(in the rows, 128 means zero)
[134 111 138 142 146 120 121 145 111 151 127 130 147 142 114 123 136 136
 111 137 150 168  98 187 109 127 119 164 117 140 113 139 118 133 131 129
 147 115 142 137 141 131 138 151 118  79 123 137 140 148 147 158] | 1
[100 148 117 214 170 125 126  84  97  82 150 120  76 167 129 109 148 175
  89  81 124 136  94 132 121 148 140 182 110 146 132  76 113 143  76 170
 141 158 152 101 163 113 159 159 116 102 143 168 168 112 168 176] | 7
[153 123  80 152 169 105 137  93 126 137 158 163  83 140 155 121  73 144
  65 121  84 179 138 130 131 126 119  96  94 113 134 150 161 131 123 122
  84 160  98 127  88 124 134 131 157 149 102 122 127 124 116 150] | 4
[162 148 124  96  99 147 114  99  92 133 161 136 119 161 125 164 146 128
 151  83 127 154 148 100 135 133 125  64 152 157 130 102 128 139 114  79
  87 144 148 125 102  68 102 125 131  62  76 122 114 118 109  90] | 2
[135 130 112 114 165 142 165  82 122 146 137 158  84 147 131 116 125 109
 161 141 140 129 136 124 110 114 128  99 119 129 134 130 140  87 149 137
 107 160 119 145 111 176 132 148 139 173 143 158 115 131 134 152] | 8
[121 156 155  66  89 111 120  62 136 147 164 146 117 123 137 138 148  65
 125 134 125 162 135 141 141 189 144  79 109 146 129 125 161 141 105  70
 103 160 164 132 136 147 113 113 156 142 139 130 105 113 113 111] | 8
[100 102 129 163  89 123  88 116 129 106  94 147 185  97 134 147 158 160
 198  84 151 144 132 177 126 125  90 119  85 147 174 100 102 168 115 144
 137 111 145 119 133 118 105 137 152 145 103 179 133 142 129 140] | 7
[151 123 109 131 133 113 134 148 167 138 128 148 124 107 116  95 117 107
 111 139 112 155 150 183 159 120 108  97  82  95 145 182 134 161 148 141
 115 129 157 111  63 152 121 127 190 187 157 142 147 185 139 155] | 4
[160 157  73 152 131 131 133  61 139 131 135 117 146 102 148 118 107 180
 120  93 169 170 115 111 158 117 162 137 101 116 165 128 142 129  93 121
  74  82 133 140 151 163 153 120 124 108 159 118 123 108 129 133] | 6
[ 94 147 162 203 163 113 119  89 115  55 134 103 107 116 109 143 134 144
 193 140 124 185 108 154 142 170 125 162 136 156 129 171 112 169 117 166
 131 136 138 137 144  74 137 170 113 155 138 157 111 127 116 157] | 7
[ 99 157 147 157  90 132 110 142 113 110 149 127 163  86 128 151 157 107
 138 131  89 138 126 106 157 119 118 168 108 113 127 146 164 151 156  97
 137 116 138 147 117 122 153 117 153  58  74 148 107  80 114 111] | 6
[102 131  82 105 125 103 117  97 141 164 128 155 152 135 129  79 134 125
  91  99 123 175 123 199 127 195 134 156 125 112 162  61 144  97 118  50
 149 136 130 156 141 133 119 136 151 174 120 126  98 117 122 138] | 2
[126  97  65  77 103 114  98 101 141 156 176 136 126 134 164 182  88 132
  79 112 103 181 142 153 129 153 118  91  89 114 123 200 185 170 134 129
 112 131 140 148 148  85 184  86 151 135 162  90 117 117 122  74] | 2
[156 121 115 160 119 117 153  91 151 153 152 128  99 107 140  95  95 133
  84  95 106 165 135 141 144 144  66 148 118 115 134 119 124 121 166 127
 134 114 114 168  79 139 135 103 150 144 146 128 130 131 157 183] | 5
[130 134 113 131 187 110 100 158 103  68 111 130 130 155 112 133 122 144
  79 148 119 149 116 140 111 141 128 180 176 151 106 110 137 146 111 153
 140 146  95  96 137 110 162 150 124 143 105 157 145 124 160 171] | 7
[146 127 123  71 153 120 145  70 111 108 159 100  74 118 142 143 110  70
 152 148 118 103 134 119  90 101 109 127 124 146 118 108 121  95 106 105
  77 185 161 120 147 104  57 160 106 106 114 141 117  82 128 107] | 3
[100 131 131 103 206 130 184 103 118 152 155 167  90 136 158 165 131  84
 121 114 117  73 151 147  88 156 139 116  91 151 130 139 130  96 124 156
 127 161 103  99  85 138 126 190 127 131 127 145 111 126 137 138] | 4
[ 90 130 109 137 141 105 114 135 110 109 140 108 145 121 115 120 117 134
 113 102 144 125 102 126 135 160 143 147 124 133 152 107 126 132 105 149
 124 124 149 126 138  95 147 141 120  94  94 155 147 160 137 148] | 6
[144 176  85 110 116  85 114  65 184 153 117 129 172 142 143 124 175 144
 160 125 115 252 134 122 136 129 138 121 164  94 181 130 169 129 129  91
 103  93 118 154 151 108 127 143 154  96 105 123 113 108  71 131] | 7
[147 130  83  78 162  91 132 108 134 123 132 164 151 161 145 129 116 144
 117 119 160 164 130 131 131 131 153 142 130  85  71  70 153 100 108 111
  91 125 114 123 154 125 129  54 133 157 130 127 136 140 101 109] | 3
[177 127 146 131 114 138 128  67 154 126 146 102 121 112 127 128 111  89
 116 136 126 125 133 135 120 153 133 125 114 116 101  96 133 136 168  94
 102 116 157 104 113 186 122  95 142 140 131 125  97 167 120 132] | 0
[161 171 165 163 177  98 129 168 110  93 133 126  76 127 146 170 114 144
 101 118 127 202 113 170 152 147 101 100 126 145  98 154 105 133 126 159
  94 149 133 122  98  23 102 134 125  98  81 152 148 161 134 138] | 3
[141 143 104  80 135 137 104 137 134 131 175 157  97  89 134 142  92 145
 131 133 174 147 107 128 169 143 136  88  98 137 121 176 151 154 140 118
  48 169 106 124 126 120 206 162 134 165 132 123 140 124 124  85] | 5
[151 126 117  66 100 143 129 115 111 147 186 190 111 162 162 158 119 113
 147 107 106  76 151 124 156 133 117 128 100 138 163 137 126 141 128 102
 105 178 132 126  72  98 122 158 166  99 108 135 161 157 108 124] | 2
[141 139 112  84 166 119 146  93 142 143 149 141  78 149 153 128 107  94
 142 156 114  81 156 161 120 119 117 100 113 159 130 152 154  98 133 125
  84 158 136 131 111 112  88 116 108 111 114 116  80 107 115  78] | 0
[107 126  94 151 122 130 113  97 151 108 147  97  80  97  88  96 137 110
 127 102 128 137 147 146 118 132 156 109 155 106 125 113 133 100 134  92
 136 133 133 136 135 122 145  96 168 207 184 143  91  74 122 119] | 3
[158 137  76 177 148 142 125 126 127 101 172  98 135 139 119 101 130 134
 104  97 118 152 134 133 137 104 131 155 144 112  96 138 111 142 141 135
 137 146 194 129 108 100 130 119 169 134 163 127 137  86 162 143] | 6
[115 144  70  90 137 127 108 161 142 148 136 108  80 133 182  65 113 143
 128 135 146 187 114 119 113 122 112 114 118 104 165 122 123 121  95 109
 106 158 120 104 135 168 134 191 172 174 158 141 124 128  85 108] | 4
[155 133 177 104 106 112 126 114 114 120 151 116  90 112 157  87 114 140
  96 119 125 150 114 138 104 153 141 127 124 105 101 107 146 102  96  92
 112 135 145 104 123 124 127 118 139 118 154 121 143 169 132 115] | 8
[163 109  85 146 168 126 123  72 130 112 146 119  90 125  90 105 131 125
 118 102 129 148 135 169 117 147 117 165 133 123 113  82 115 107 141 129
 111 156 150 122 104 130 149 109 128 159 175 145 119 120 175 162] | 7
[132 150 164 123  93 160 132 137 103 147 130 145 105 131 170 145 148 140
 164 131 115 179 127 136 135 118 117 137 126 129 112 154 154 122 127 131
 112 122 134 140 137 135 122 129 128 102 142 128 118 105 146 152] | 2
[134 135 137 121 165 111  94 113  93 107 136 155 114 140 161 122 137 146
  70 125 111 148 130 141 127 121 101 124 141 136 134 165 142 145 112 140
 142 125 153 115 144 124 128 115 157  64 123 146 151 125 135 155] | 7
[ 99 148  77  86 166 116 122 108 139 116 162 207  79 153 122 108  98 116
  99  96 106 149 144 168 127 193 129 134 162  99 124 141 107 114 158 116
 134 149 124 136 107 102 143 100 133 171 184 118 127 122 106 151] | 6
[114 146 125 113 119 153 136 105 107 170 122 145 116 135 128 150 155 129
 143  94 113 149 139 144 127 132 115 135 161 135 118  99 137  87 137 119
 108 135 128 144 146  91 115 118 103  98 131 125 104  93 148 130] | 4
[126 203  90 148 180  93 122 135 123  98 116  86 121 144 105 112 132 141
 109 109 139 188  81 173 139 124 117 172 152 153 127 149 114 135 104 137
 136 125 130 129 149  68  94 158 103 108 125 163 122  85 182 139] | 4
[121 152 167 157 125 161 128 118 117 134 116 147 127 120 117 134 166 140
 158  87 125 138 111 165 136 149 129  92 125 131 109 107 129 124 118 141
 123 136 135 151 122 117 110 135  94 101  94 133 125 103 145 143] | 6
[113 140 161  76 151 138 140 101 127 130 141 135 117 123 128 133 140  78
 184 147 143 117 164 131 129 210 134  87 109 147 150 131  94 144  85 119
 110 159 161 145 154 162 115 136 112 126 178 141 130 128  89 109] | 7
[ 84 176 165 148 132 120  97 107  92  86 146 123 130 120 138 162 147 155
 164  75 145 106  87 144 110 135 106 155 152 139 113 126  99 130 104 115
 151 121 128 127 162 105  95 100 120 110 120 178  68 110  77 112] | 3
[134 154 133 145 155 144 142 117 117 141 123 158  90 142 144 111 170 143
 122 114 113 147 114 182 138 131 123 126 129 107  82 146 145  89 143 133
 146 148 138 125 145 122 124 124 130 169 124 133 100 102 171 159] | 5
[143 160 115 175 168 123 155  67 166 113 136  73 114 111  87 121 142  94
 103 117 105 164 129 125 145 138 146 134 150  88 132  83 135 149 142 128
 120 148 171 148 140 114 133 133 150 138 132 151 123  96 142 146] | 0
[ 98 150 187  93 165 151 126  97 108 144 156 157 113 106 135 113 132 123
 186 115 124  86 141 164 108 157 113  73 138 164 127 116 136 110  93 148
  89 173 143 137 154  75  90 147 116 106 120 116  97 105  90  95] | 8
[120 120 132 119 111 153 102 109 147 146 135 101 135 127 109 134 207 129
 196  76 109 110 142 116 179 120  93 130 102 118 130 126 126 171 112  74
 140 118 122 142 112 127 129 148 144 111 133 130 124  90  86  94] | 2
[158 145 157 128 126 171 149 119 117 158 131 160 112 150 124 132 162 135
 162 112 121 152 120 153 116 124 141 115 137 113  98 143 140 103 130 113
 129 162 122 143 130 136 120 123 113 119 110 146 115 104 156 152] | 5
[130 125  96  99 128  84 136 123 164 174 144 152 113 102 116  93 163  91
 157 123 142 118 144 136 106 194 134  49 141 121 130 155 119  69 152 166
  91 141 141 133 151 123 145 183 145 193  68 118 126 174 115  95] | 3
[107 120 109 150 183 115  99  91 104  72 147 122 110 138 136 142 136 134
 121 112 136 151 126 182 154 184 100 180  89 137  85 132 151 156 131 101
 108 125 122 137 154 137 147 118 110 150 150 138 127 116 129 146] | 1
[133 107  74 179  95 100 127  85 131 129 168 130 155 113 150 108 142 201
 169 111 149 206 112 120 120 130 188 146 136  93 118  68 135 124  99 132
  84 132 148 145 145  70 141 146 155 116 139 108 116  95 103 146] | 5
[135 143 151 114 138 152 137 108 106 131 103 144 115 137 133 121 131 129
 138 151 109 134 140 149 137 139 116 119 159 134 101 125 144 129 152 145
 119 140 137 147 142 113 119 103 117 150 126 141 123 112 159 137] | 7
[ 98 182 105 146 184 109 110 154 142  93 137 128 158 149 117 142 118 127
 106 140 144 163 108 135 140 133 143 134 155 151 129 126 132 125 129 162
 118 160 140 143 163  70 125 126 108 103 137 134 130  91 147 136] | 0
[125 113 158  99 149 160 156  76 104 156 141 160 111 139 157 165 152 116
 134 133 159 113 151 139 112 139 111 139 151 166 162 112 132  97 126 113
 115 136 124 161 148 143  96 129 109  80 139 113  94 107 111 143] | 1
[163 155 172 100 153 134 144 115 139 116 176 153 122 137 137 151 123  81
 113 134 116 109 152 123 138 155 132  85 124 173  84 171 144 112 123 119
 103 127 141 134 110 111 122 149 104 104  94  87 132 141 115  92] | 1
[158 127 119  54 159 123 125 144 131 148 158 143  86  98 158 129 116 116
 121 167 115 116 138 128 137 113  76  82 103 149 110 179 128 103 146 150
  96 146 145 151 112  94 127 161 112 111 133 109 151 120 145 103] | 3
[ 91 158 157 115 153 121 123 103 111 122 138 166  75 128 147 142 150 104
 207 156 122 123 148 128 128 155 114  72 141 149 138 117 127 108 147 148
 117 175 157 120 118 110 114 116 137 164 137 134  90 114  94 126] | 0
[133 153 126  75 126 122 143 135 125 124 169 152 125 125 113 140 112  67
 140 140  95 104 148 136 110 166 114 103 113 155 135 138 136 126 118 125
 115 156 108 142 104 111  72 142 143 138  79 132  98 125 112 102] | 2
[123 128 136  89 125 117 154 157 124 139 154 130 107 101 124 110 142 118
 185 127 127 104 133 116 180 110  80 121 128 113 153 139  82 154 122 128
 104 125 141 145 121  62 114 202 123  73  80 122 142 113 119 145] | 2
[136 133 168 134 102 131 158 134 137 137 159 146 142 135 118 156 130 118
 147 135 103  71 118 125 133  78 107 120  89 130 115 165 124 127 139 143
 148 140 117 170  84 110  99 116 111  62 119 146 124 132 134 109] | 0
[145 117 145 140 133 116 121  76  92 120 152 109 130 149 153 132 150 141
  89  92 144 129 149 108  97 171 178 108 123 161 119 153 148 110 135  62
  86 139 137 103 147  86 119 126 150  83 117 160 146 160 145  90] | 1
[131 141  50 125 114  94 110 150 145 104 150 136 152  91 117  68 111 147
 112 143 150 153  91  62 117 125 134 134 108  90 121 123 114  82 119 147
  95 108 162 113 175 145 144 126  89 147 110  87  93 141 136  85] | 1
[133 158 138 136 130 151 126 144 110 135 128 171 107 126 139 121 138 147
 138 143  98 142 128 162 129 121 112 113 136 130 121 142 146 103 135 158
 143 134 129 145 125 134 139 130 129 159 112 135 108 109 154 165] | 7
[156 112  95 103 142 108 138 106 150 152 138 122 124 100 143 115  87 147
 107  91 116 106 124 139 170 128 110  79 103  77 142 121  90 122 136 123
  97 121 110 153  96  62  83  96 139 104 125 141 108 161 110 164] | 5
[143 152 113  71 137 137 126 134 121 149 169 123  80 112 137 141 130  91
 159 134 106 143 141 137 145 115  95  96 117 121 136 140 138 108 129 131
  94 154 153 137 157  73  88 170 134  99  81 103 149 102 132 115] | 0
[113 150 120 139 150 152 120 111  96  92 158 154  70 158 159 121 118 122
 130 135 114 151 127 141 120 154 148 117 113 122 119 116 146 126 127 108
 143 182 132 109 125 134 141 139 160 181 151 124 115  94 119 132] | 2
[144 136 147 126 119 136 154 130 109 150 124 149 104 151 134 109 147 127
 136 135 125 150 113 136 128 133 135 136 153 133  92 148 118  87 130 126
 141 133 127 144 116 160 142 154 109 149 153 134 109 119 176 179] | 2
[150 135 182 133 161 139 110 133 143  83 132 127 153 106  95 129 127 127
 101 131 120 126 120 127  95  98 129 144 145 130 117 138 146 129 114 101
 149 110 170 137 132 182 139  89 122  93 137 176 145 176 103 108] | 4
[117 137  59 132 168 109  87 138 125 112 150 101 111  95 119 108 100 128
 137  88 100 159 109 152 146 129  98 158 125  82 137 158 126 108 122 153
 100 153 112 113 155  95 130 198 171 213 105 132 139 139 113 154] | 7
[134 112 170 109 129 154 136 159  92 126 106 164  94 140 152 128 156 147
 171 131 131 151 130 147 129 115 141 115 138  98  72 138 136 104 121 122
 120 142 121 110 119 108 127 126 112 116 117 135 131 137 141 124] | 4
[ 87 135 151 122 166 105 107 154 133 105  91 117 142 140 105 105  78 112
  89 124 120 119 109 215 128 145  98 147 146 144  93 104  82 142 110 113
 151 134 106  88 177  93 118 169 116 199 126 126 129 137 113 141] | 7
[152 133 126 121 123 136 140 134 113 157 115 150 116 145 130 142 132 140
 128 130 113 177 119 167 145 119 129 116 153 121 106 162 153 104 134 159
 137 110 104 148 123 101 122 130 120 138 108 116 134 132 178 194] | 4
[124 109  99 161 153 116 126 110 141 126 167 111 112 119  81 113 109  99
 134 112 125 141 137  99 133 103 119 120 112 123 111  86  86 148 148 125
 121 156 193 132  98 138 170  92 149 119 187 166 153 112 127 149] | 4
[159 128  99 195 172 130 115  87 137  51 140 117  85 177 167 147 122 154
  47 101 148 157 117 181 100 139 134 167 146 144 111 138 149 102 108 141
 135 153 158 118 172 137 135  91 122 140 157 134 108 136 142 120] | 5
[132 155 155 133 131 165 140 117 101 124 121 159  85 121 126 121 137 139
 154 114 127 153 110 164 157 150 148 131 129 110 113 177 137 105 140 126
 131 140 127 141 112 121 135 116 119 161 129 153 108 133 166 150] | 6
[137 121 132 111 144 113 179  56 127 144 187 155 112 149 141 149 132  70
 138 136 125 112 176 119  99 149 156 118 146 147 124 136 141 111 123 138
 105 150 146 132 135 110 148 125 158  74  98 147  98 108 112 132] | 3
[111 168 160 156 167 174 159 132 120 148 140 167  76 134 142 106 124 136
 130 129 117 153 115 167 138 115 135 134 113 129 103 146 155  95 134 142
 133 165 131 141 124 135 129 150 117 170 135 131 116  87 175 144] | 0
[138 123  94  78 145 120 137  89 136 148 158 104 124  92 135 100  82  81
 135 131 129  81 111 128 134 144 120  98 103 137 147 129  90 103 116 126
  92 161 133 138 107  93  79 195 122 123  76 143  78 133 123 121] | 3
[144 160 146 120 150 147 134 102 127 130 115 155  91 139 153 155 140 134
 122 135 109 145 113 146 157 120 122 132 124 144  84 146 153  90 144 129
 135 120 129 148 133 142 125 113 100 168 147 130 130 123 156 142] | 4
[151 171 150 149 156  95 131 100 146  93 144  95  96  78 106 115  76  57
 133 143  91 141 108 114 158 116 115 127 128 116  95 152 105 111 145 144
 144 123 146 146 113 138  95  95 155 159 141 151 120 112 118 171] | 5
[133  99 130  79 181 148 146  82 132 136 149 157  49 164 162 130 148 114
 107 172 108  94 171 147 123 128 118 121 115 181 115  94 177  86 113 115
  88 179 129 115 139 124 140 157 118 135 146 105 138 114 118 122] | 5
[101 146 139 157 116 139 104 115 102  90  90 152 112 156 118 126 132 129
 149 113 162 173 105 168 176 148 115 167 134 145 118 141 122  86 131 141
 154 115 137 116 180 106 146 106 103 147 132 127 126 183 143 106] | 4
[183 130 108 141 133 133 150  99 159 151 131 120 102 143 109 126 158 137
 130 100 113 132 128 145 134 120 136 144 141  92 104 122 122 133 146 108
 138 127 144 139 108 125 144 120 111 123 115 125 126 103 160 116] | 0
[148 148 132 120 145 136 143 139 112 143 132 157  83 144 141 120 136 157
 145 116 106 112 118 151 129 108 122 127 149 127  83 115 144  91 125 139
 113 139 122 151 107 121 148 147  99 141 114 136 134 102 157 152] | 8
[ 91 157  92 100 125 159 130 139 101 137 166 143  87 158 128 127 158 110
 134 126 131 114 122 118 139 116 122 129 118 131 162 157 139 109 111 146
 117 174 121 116 131 130 121 171 137 107 150 120 120  99 137 148] | 6
[ 86 160 116 101 107  95 139  88 122 113 123 151 115 146 142 164 104 160
 165 122 128 143 118  98 147  79 139 141 153 103 125 138 166 160 109 119
  86  98  96 128 115 120 172 109 117 123 165 143 100 109  70 108] | 8
[125 182 136  82 150 106 149 130  93 116 134 169 115 121 124 186  74  72
 124 168  86 139 160 135 108 145 121  68 145 124 144 202 147 158 134 156
 127 146 122 107  90 110 122 108 162 148 123 127  83 123 105 117] | 8
[112 117  99 115 133  98 112 139  96 110 136  90 130 146  70 142  96 118
  80 133 119  93 103 104 148 133 114 138 133 150 107  85 113 173 115  94
 111 120 115 157 145 118 113 118  93  95  96 141 147 116 120 130] | 2
[148 163 153 106 126 132 143 157  90 132 133 139 118 143 119 130 132 133
 164 149 128 169 123 127 119 145 134 119 147 117 110 155 132 132 129 126
  95 138 107 125 116 111  99 133 118 103 118 133 127 139 142 162] | 8
[ 91 131 123 165 182 133 106  70 145 124 141 121  97 149 114 111 122 115
 135 117 139 128  99 152  88 140 153 146 134 132 121 142 133 113 165 143
 166 122 127 120 176 146 132  67 134 121 155 151  92 125  97 123] | 4
[131 152 152 152 138  96  95 182 131  12 152 132 106 120 126 124 106 107
  81 154 101 174 119 140 127 182 126 125 129 139  94 155 127 152 123 118
 155 111 140 129  94 136 180 181 140 130 105 169 156 192 111 144] | 8
[111 140  92 117 109  87 137  70 130 144 157 146 152 110 153 150 187 111
 182 131 161 153 112 139 192 144 158  94  97  88 145 163 116  81 158 115
 116 117 166 135 140  80 139 165 151 105 130 119  73 152 117 150] | 4
[183 112  61 135 163 121 136 139 105 115 112 103  86 149 102 128  91 104
  71 112  98 160 161 145 126 127 137 138 161  90 104 155 126  85 140 125
  85 139 111 105 107 103  94 125 154 156 131 125 138 176 142 134] | 4
[131 115 137 117 155 166 138 149 116 128 110 141  76  98 115 125 160 145
 126 161 139 123 112 169 134 148 130 108 133 126 102 148 140  95 148 163
 104 140 118 161 133 134 100 150  87 173 140 108 119 125 167 148] | 6
[137 153 153 136 136 158 144 110 100 135 145 153 112 156 123 142 162 144
 159 120 110 138 121 152 112 143 151 135 141 134  85 116 141 114 139 130
 144 144 124 157 136 111 132 111 121 112 126 153 140  98 148 154] | 6
[117 138 137  59 107 153 129  93 114 151 171 150  86 146 162 190 162  87
 149  91 140 165 145 140 123 179 146 100 127 174 145 154 134 120 105  83
 116 139 148 138 101  94  42 149 127  98 113 123 113 128 109  93] | 4
[125 136 181 114 118 150 139 135 107 146 113 172 118 113 144 129 140 138
 166 123 126 136 119 154 132 127 118 127 136 121 121 140 129  95 126 138
 143 126 141 151 131 142 149 124 114 124 144 149 114 138 147 151] | 2
[172 143  83  67 150  89 119 100 119 128 201 163 100 133 148 126 130 165
 162 100 132 136 117 105 135 119 140  91 114  84 107 145 116  99  93 125
  68 106 154 139 143  92 130 151 105  47 108 115 178 153  91 153] | 3
[ 99 157 156 100 171 131 126 116  83  81 167 116  93 127 159 148  99 116
 102 141 121 128 128 162  80 173 149 172 139 150 130 128 165 106  76  93
 157 126 166 119 162 155 134 118 131 140 150 155 100 153  94 111] | 4
[109 158 137 141 148 109 142 134 109 143 151 142 144  79 144  87 150 154
 125 139 163 207 127 181 169 192 144 103  92  93 119 131 126 131 127 107
 110  81 208 137 166 113 136 152 156 158 140  97 122 165 119 142] | 1
[153 134 104  97 155 116 122 147 120 139 115  98 103  87 105 125  74  91
  98 117 105 142 147 106 181 153 115 103 151 109  97 172 106 138 149 148
 100 102 121 156 117 100 176 110 138 111 154 136 136 128 138 107] | 2
[150 115 141  96 138 147 150 111 125 126 134 151 103 141 147 150 122  91
 140 131 119 115 156 180 119 167  97  91 106 139 145 140  97 131 126 149
 136 159 123 137  99 103  75 166 125 126 120 115 133 147 131 131] | 7
